Below is a small trained network, with its code and all its weights. Each question gives an input and a target symbol and asks what happens when units are switched off, that is, made to give their printed mean instead of their output.

import numpy as np


def w(rows, s, z=0):
    codes = np.array(rows[::2]) - 128.0
    scale = np.full(codes.shape[1], s)
    scale[-1] = z or s
    return codes * scale


def norm(h):
    return h / np.sqrt((h * h).mean(-1, keepdims=True) + 1e-5)


def f(y):
    return y / 2 * (1 + np.tanh(0.7978845608 * (y + 0.044715 * y**3)))


def softmax(a):
    e = np.exp(a - a.max(-1, keepdims=True))
    return e / e.sum(-1, keepdims=True)


def log_softmax(a):
    a = a - a.max(-1, keepdims=True)
    return a - np.log(np.exp(a).sum(-1, keepdims=True))


def net(x, mask):
    ids = ['βεζθλμξστω'.index(c) for c in x.split()]
    T = len(ids)
    res = E[ids] + P[:T]
    u = 0
    for l in range(2):
        q, k, v = (norm(res) @ M[l].T for M in (Q, K, V))
        z = softmax(np.where(np.tri(T) > 0, q @ k.T / 3**0.5, -1e9)) @ v
        res = res + np.where(mask[u], z, O[l][:, -1]) @ O[l][:, :-1]
        u += 1
        y = f(norm(res) @ A[l][:, :-1].T + A[l][:, -1])
        res = res + np.where(mask[u : u + 4], y, B[l][:, -1]) @ B[l][:, :-1]
        u += 4
    return log_softmax(norm(res)[-1] @ U[:, :-1].T + U[:, -1])


Q, K, V, O, A, B = {}, {}, {}, {}, {}, {}
E = w([
[142,157,119,164,155],'β',
[211,110,1,179,108],'ε',
[99,79,26,83,184],'ζ',
[92,112,95,220,74],'θ',
[96,146,107,236,56],'λ',
[126,178,72,56,200],'μ',
[241,225,222,64,73],'ξ',
[64,108,131,52,64],'σ',
[45,91,84,169,121],'τ',
[65,154,106,114,170],'ω',
],0.0089)
P = w([
[96,236,101,115,86],'0',
[106,81,255,192,173],'1',
[113,187,103,97,84],'2',
[148,77,185,167,168],'3',
[120,164,115,103,76],'4',
[158,92,153,147,179],'5',
[128,144,123,104,76],'6',
[148,140,106,201,236],'7',
],0.01)
Q[0] = w([
[127,190,5,101,41],'0.h0',
[156,150,76,60,96],'0.h0',
[177,129,155,144,213],'0.h0',
],0.012)
K[0] = w([
[183,106,224,20,2],'0.h0',
[174,89,129,64,113],'0.h0',
[148,194,85,190,204],'0.h0',
],0.0083)
V[0] = w([
[215,108,176,86,99],'0.h0',
[51,134,254,68,34],'0.h0',
[56,17,128,29,27],'0.h0',
],0.006)
O[0] = w([
[178,220,149,80,25,35],'0.h0',
[2,103,178,36,140,7],'0.h0',
[46,235,31,122,185,2],'0.h0',
],0.0076,0.0023)
A[0] = w([
[122,87,122,104,217,181],'0.n0',
[167,147,243,30,153,104],'0.n1',
[115,156,120,67,132,128],'0.n2',
[173,117,254,212,170,253],'0.n3',
],0.0095,0.004)
B[0] = w([
[208,81,173,154,146,172],'0.n0',
[116,50,103,161,93,147],'0.n1',
[169,254,119,154,119,141],'0.n2',
[108,85,136,62,223,255],'0.n3',
],0.01,0.0084)
Q[1] = w([
[12,87,52,145,205],'1.h0',
[194,108,149,150,164],'1.h0',
[134,148,119,156,60],'1.h0',
],0.011)
K[1] = w([
[58,99,64,185,176],'1.h0',
[255,132,93,204,117],'1.h0',
[107,147,150,120,53],'1.h0',
],0.007)
V[1] = w([
[88,136,98,97,154],'1.h0',
[104,148,122,174,91],'1.h0',
[167,159,148,183,2],'1.h0',
],0.0076)
O[1] = w([
[211,160,103,26,91,137],'1.h0',
[162,65,132,199,1,75],'1.h0',
[126,215,34,82,75,6],'1.h0',
],0.0054,0.0025)
A[1] = w([
[123,189,165,60,21,27],'1.n0',
[116,167,148,130,202,78],'1.n1',
[207,150,171,78,2,251],'1.n2',
[186,219,66,167,36,74],'1.n3',
],0.0079,0.0025)
B[1] = w([
[134,129,1,28,150,183],'1.n0',
[98,137,190,184,31,173],'1.n1',
[154,2,148,93,157,201],'1.n2',
[123,118,232,123,117,252],'1.n3',
],0.0082,0.0039)
U = w([
[90,71,196,100,204,111],'β',
[204,82,149,182,97,238],'ε',
[176,159,2,164,193,67],'ζ',
[75,108,112,170,69,123],'θ',
[73,94,127,150,62,66],'λ',
[183,228,191,100,124,47],'μ',
[132,80,73,9,74,6],'ξ',
[59,224,89,90,155,243],'σ',
[33,103,77,181,127,25],'τ',
[84,187,209,199,99,129],'ω',
],0.0095,0.0027)

Each question gives the input, a string of symbols that net reads in full, and the target symbol t.
The units are the heads (3 rows each of Q, K, V and O) and the neurons (one row each of A and B). Each row of codes is followed by its name. A weight is (code - 128) times the scale printed after its matrix; where a second scale follows, it is the last column's (O, A, B and U).
mask holds one flag per unit, layer by layer, with each layer's heads first. A switched-off unit (its flag False) gives its mean, the last column of its rows in O or B, instead of its output. The means were averaged over made-up inputs and are rounded, as every weight is.
A unit's drop is (log p(t) with every unit on - log p(t) with that unit switched off) / (log p(t) with every unit on - log p(t) with every unit switched off).
The circuit of an input: a set's keep is (log p(t) with only the set's units on - log p(t) with every unit switched off) / (log p(t) with every unit on - log p(t) with every unit switched off). Starting from all 10 units, units are removed one at a time, each time the one whose removal leaves the highest keep (on an exact tie, the one counted first), for as long as the keep stays at least 0.8.
units of the circuit, in order: the units of the circuit, biggest drop first
top k neurons: the k neurons with the biggest drops, biggest first
k most important neurons of layer l: the k neurons of layer l with the biggest drops, biggest first
drop when u is switched off: that unit's drop, to one decimal
input ω ε ζ, target ζ: units of the circuit, in order	0.n3, 0.h0
input ε σ ε ε, target ζ: 3 most important neurons of layer 1	1.n3, 1.n2, 1.n1
input ε β ξ μ λ, target ξ: units of the circuit, in order	0.h0, 1.n0
input ξ ω ζ ε ζ ε β, target ξ: units of the circuit, in order	0.h0, 0.n3, 1.n0
input σ ξ ζ ε μ, target ξ: 2 most important neurons of layer 0	0.n3, 0.n1
input ω λ β σ θ, target σ: units of the circuit, in order	0.h0
input β ξ θ, target ξ: top 2 neurons	1.n0, 1.n2
input β ω ζ μ ω ε μ, target μ: units of the circuit, in order	0.n3, 0.n2
input ω β ξ ω λ ε μ, target ξ: 3 most important neurons of layer 1	1.n2, 1.n0, 1.n3
input σ λ λ ε ε β ε, target σ: units of the circuit, in order	0.h0, 0.n2
input ζ ω ε β ξ ζ β, target ξ: units of the circuit, in order	0.h0, 1.n0, 0.n3
input ε ζ ε ε ξ, target ξ: 2 most important neurons of layer 1	1.n0, 1.n2
input ω λ ξ τ ε, target ξ: 3 most important neurons of layer 1	1.n2, 1.n0, 1.n3
input λ ξ ζ, target ξ: top 2 neurons	1.n2, 0.n3
input β ε ω, target ω: top 3 neurons	0.n3, 0.n2, 1.n1
input ξ ζ τ, target ξ: units of the circuit, in order	0.h0, 0.n3, 1.n0
input τ ζ τ, target τ: most important neuron of layer 1	1.n3
input σ ε μ, target σ: drop when 0.n3 is switched off	0.1
input λ ε ε σ β, target σ: drop when 0.n3 is switched off	0.0
input θ τ ζ ε ε σ μ, target σ: drop when 0.h0 is switched off	1.5
